Here is a tiny trained network, its code and every weight. The questions are about switching its units off for an input and a class, where a switched-off unit gives its printed mean instead of its output.

import numpy as np


def w(rows, s, z=0):
    codes = np.array(rows[::2]) - 128.0
    scale = np.full(codes.shape[1], s)
    scale[-1] = z or s
    return codes * scale


def norm(h):
    return h / np.sqrt((h * h).mean(-1, keepdims=True) + 1e-5)


def f(y):
    return y / 2 * (1 + np.tanh(0.7978845608 * (y + 0.044715 * y**3)))


def log_softmax(a):
    a = a - a.max(-1, keepdims=True)
    return a - np.log(np.exp(a).sum(-1, keepdims=True))


def net(x, mask):
    res = np.array(x, float).reshape(1, 6) / 4 @ E
    u = 0
    for l in range(4):
        y = f(norm(res) @ A[l][:, :-1].T + A[l][:, -1])
        res = res + np.where(mask[u : u + 8], y, B[l][:, -1]) @ B[l][:, :-1]
        u += 8
    return log_softmax(norm(res)[-1] @ U[:, :-1].T + U[:, -1])


A, B = {}, {}
E = w([
[167,58,240,58,243],'x0',
[79,70,125,78,46],'x1',
[142,10,114,132,38],'x2',
[144,218,113,67,27],'x3',
[253,185,87,75,109],'x4',
[101,100,64,103,111],'x5',
],0.0038)
A[0] = w([
[57,123,142,83,44,109],'0.n0',
[7,184,181,104,142,6],'0.n1',
[131,132,117,207,175,27],'0.n2',
[118,60,160,154,132,64],'0.n3',
[77,76,55,1,85,65],'0.n4',
[73,150,73,90,111,34],'0.n5',
[171,95,42,149,204,119],'0.n6',
[119,49,152,133,178,96],'0.n7',
],0.0067,0.0013)
B[0] = w([
[228,51,50,78,77,242],'0.n0',
[72,140,17,43,203,211],'0.n1',
[91,85,111,101,26,157],'0.n2',
[179,87,99,150,188,178],'0.n3',
[118,102,215,33,39,252],'0.n4',
[164,90,169,91,158,158],'0.n5',
[151,94,16,253,134,191],'0.n6',
[185,57,199,166,177,230],'0.n7',
],0.0056,0.002)
A[1] = w([
[59,145,165,107,116,12],'1.n0',
[206,255,117,103,131,31],'1.n1',
[144,111,149,132,161,242],'1.n2',
[132,190,104,183,162,223],'1.n3',
[46,67,118,153,99,254],'1.n4',
[106,160,117,123,107,14],'1.n5',
[160,65,174,146,220,82],'1.n6',
[75,161,192,81,37,10],'1.n7',
],0.0071,0.00049)
B[1] = w([
[135,151,105,83,162,123],'1.n0',
[216,243,220,236,68,234],'1.n1',
[86,64,89,144,157,159],'1.n2',
[218,101,28,27,55,179],'1.n3',
[193,158,125,153,68,196],'1.n4',
[174,90,167,113,185,128],'1.n5',
[82,21,135,241,193,253],'1.n6',
[233,36,3,95,166,185],'1.n7',
],0.0054,0.0031)
A[2] = w([
[179,74,16,216,64,229],'2.n0',
[146,82,217,170,179,97],'2.n1',
[91,113,193,126,102,9],'2.n2',
[2,219,109,46,210,119],'2.n3',
[120,80,139,133,27,122],'2.n4',
[246,121,116,193,161,248],'2.n5',
[119,192,105,95,67,81],'2.n6',
[104,59,197,152,199,54],'2.n7',
],0.0077,0.0011)
B[2] = w([
[68,144,177,100,181,253],'2.n0',
[115,92,90,167,71,182],'2.n1',
[116,147,111,140,142,119],'2.n2',
[140,144,1,135,107,156],'2.n3',
[107,115,130,81,113,177],'2.n4',
[91,191,130,144,115,211],'2.n5',
[155,80,149,162,147,167],'2.n6',
[155,77,111,177,102,195],'2.n7',
],0.013,0.0064)
A[3] = w([
[137,73,82,8,23,171],'3.n0',
[60,175,95,235,151,92],'3.n1',
[159,125,125,119,125,36],'3.n2',
[255,234,161,154,87,100],'3.n3',
[154,14,106,151,230,93],'3.n4',
[232,27,147,166,151,133],'3.n5',
[151,78,117,82,9,1],'3.n6',
[128,168,149,75,149,150],'3.n7',
],0.0065,0.0013)
B[3] = w([
[253,69,161,88,157,252],'3.n0',
[173,132,148,41,190,229],'3.n1',
[141,145,148,171,160,109],'3.n2',
[118,165,144,174,12,235],'3.n3',
[109,165,138,194,41,217],'3.n4',
[101,114,112,230,180,196],'3.n5',
[186,145,182,205,254,170],'3.n6',
[99,102,140,158,97,161],'3.n7',
],0.0095,0.0033)
U = w([
[104,51,113,242,126,187],'0',
[157,147,7,111,136,34],'1',
[91,187,129,126,191,3],'2',
[63,118,160,86,124,87],'3',
[154,220,156,161,39,207],'4',
[209,64,166,61,139,184],'5',
],0.011,0.0021)

Each question gives the input, the list of numbers given to net, and the class t.
The units are the neurons (one row each of A and B). Each row of codes is followed by its name. A weight is (code - 128) times the scale printed after its matrix; where a second scale follows, it is the last column's (A, B and U).
mask holds one flag per neuron, layer by layer. A switched-off neuron (its flag False) gives its mean, the last column of its row in B, instead of its output. The means were averaged over made-up inputs and are rounded, as every weight is.
A unit's drop is (log p(t) with every unit on - log p(t) with that unit switched off) / (log p(t) with every unit on - log p(t) with every unit switched off).
The circuit of an input: a set's keep is (log p(t) with only the set's units on - log p(t) with every unit switched off) / (log p(t) with every unit on - log p(t) with every unit switched off). Starting from the 12 units with the biggest drops (on a tie, the unit counted first), units are removed one at a time, each time the one whose removal leaves the highest keep (on an exact tie, the one counted first), for as long as the keep stays at least 0.8.
units of the circuit, in order: the units of the circuit, biggest drop first
k most important neurons: the k neurons with the biggest drops, biggest first
k most important neurons of layer l: the k neurons of layer l with the biggest drops, biggest first
drop of u: that unit's drop, to one decimal
input [-2,-6,1,2,-1,-1], class 4: units of the circuit, in order -> 1.n6
input [-4,-8,-2,-8,-5,-4], class 2: units of the circuit, in order -> 3.n1; 2.n5
input [-8,5,-7,3,-7,4], class 1: units of the circuit, in order -> 0.n1; 2.n3
input [-6,1,7,-3,2,6], class 5: 3 most important neurons -> 0.n4; 3.n0; 1.n6
input [2,-7,0,7,-5,3], class 1: 2 most important neurons -> 0.n1; 2.n3
input [1,6,-5,2,1,-3], class 1: 2 most important neurons -> 0.n1; 2.n3
input [-8,-5,6,7,3,7], class 5: 2 most important neurons -> 3.n0; 2.n4
input [-5,8,0,-1,8,-4], class 5: 3 most important neurons -> 0.n4; 3.n0; 2.n4
input [-8,5,3,-4,-3,1], class 3: 3 most important neurons -> 2.n0; 1.n3; 2.n7
input [3,7,-6,6,-4,1], class 5: 2 most important neurons of layer 0 -> 0.n0; 0.n4
input [8,7,2,4,-3,-3], class 0: units of the circuit, in order -> 3.n5; 2.n7
input [-7,-3,5,2,-7,4], class 3: units of the circuit, in order -> 2.n0; 3.n1
input [-4,-4,-2,-5,2,-8], class 2: 3 most important neurons of layer 0 -> 0.n6; 0.n4; 0.n2
input [2,6,-8,4,-2,1], class 1: units of the circuit, in order -> 2.n3
input [-5,-5,-7,-6,1,-4], class 2: 2 most important neurons -> 0.n6; 2.n0
input [-8,4,2,-2,-7,5], class 5: 2 most important neurons of layer 2 -> 2.n5; 2.n4
input [-2,-6,3,-7,-2,8], class 2: 2 most important neurons -> 2.n0; 0.n6
input [-7,1,6,-4,4,4], class 3: 2 most important neurons -> 2.n0; 1.n3
input [-5,7,5,-5,7,4], class 5: 2 most important neurons -> 0.n4; 3.n0
input [0,-7,2,-7,6,3], class 2: 2 most important neurons -> 0.n6; 2.n0
input [5,-7,8,-2,6,7], class 0: most important neuron -> 1.n6
input [7,-7,-7,4,-4,-6], class 1: 2 most important neurons of layer 2 -> 2.n3; 2.n0
input [-7,3,7,-7,-3,-4], class 3: drop of 2.n0 -> 0.6
input [-1,4,-3,-5,4,3], class 2: drop of 0.n6 -> 0.8
input [-1,4,-5,7,-5,-8], class 1: drop of 0.n1 -> 0.8
input [8,-8,6,5,8,3], class 4: drop of 3.n3 -> 0.0
input [-1,5,-2,2,4,1], class 5: most important neuron -> 0.n4
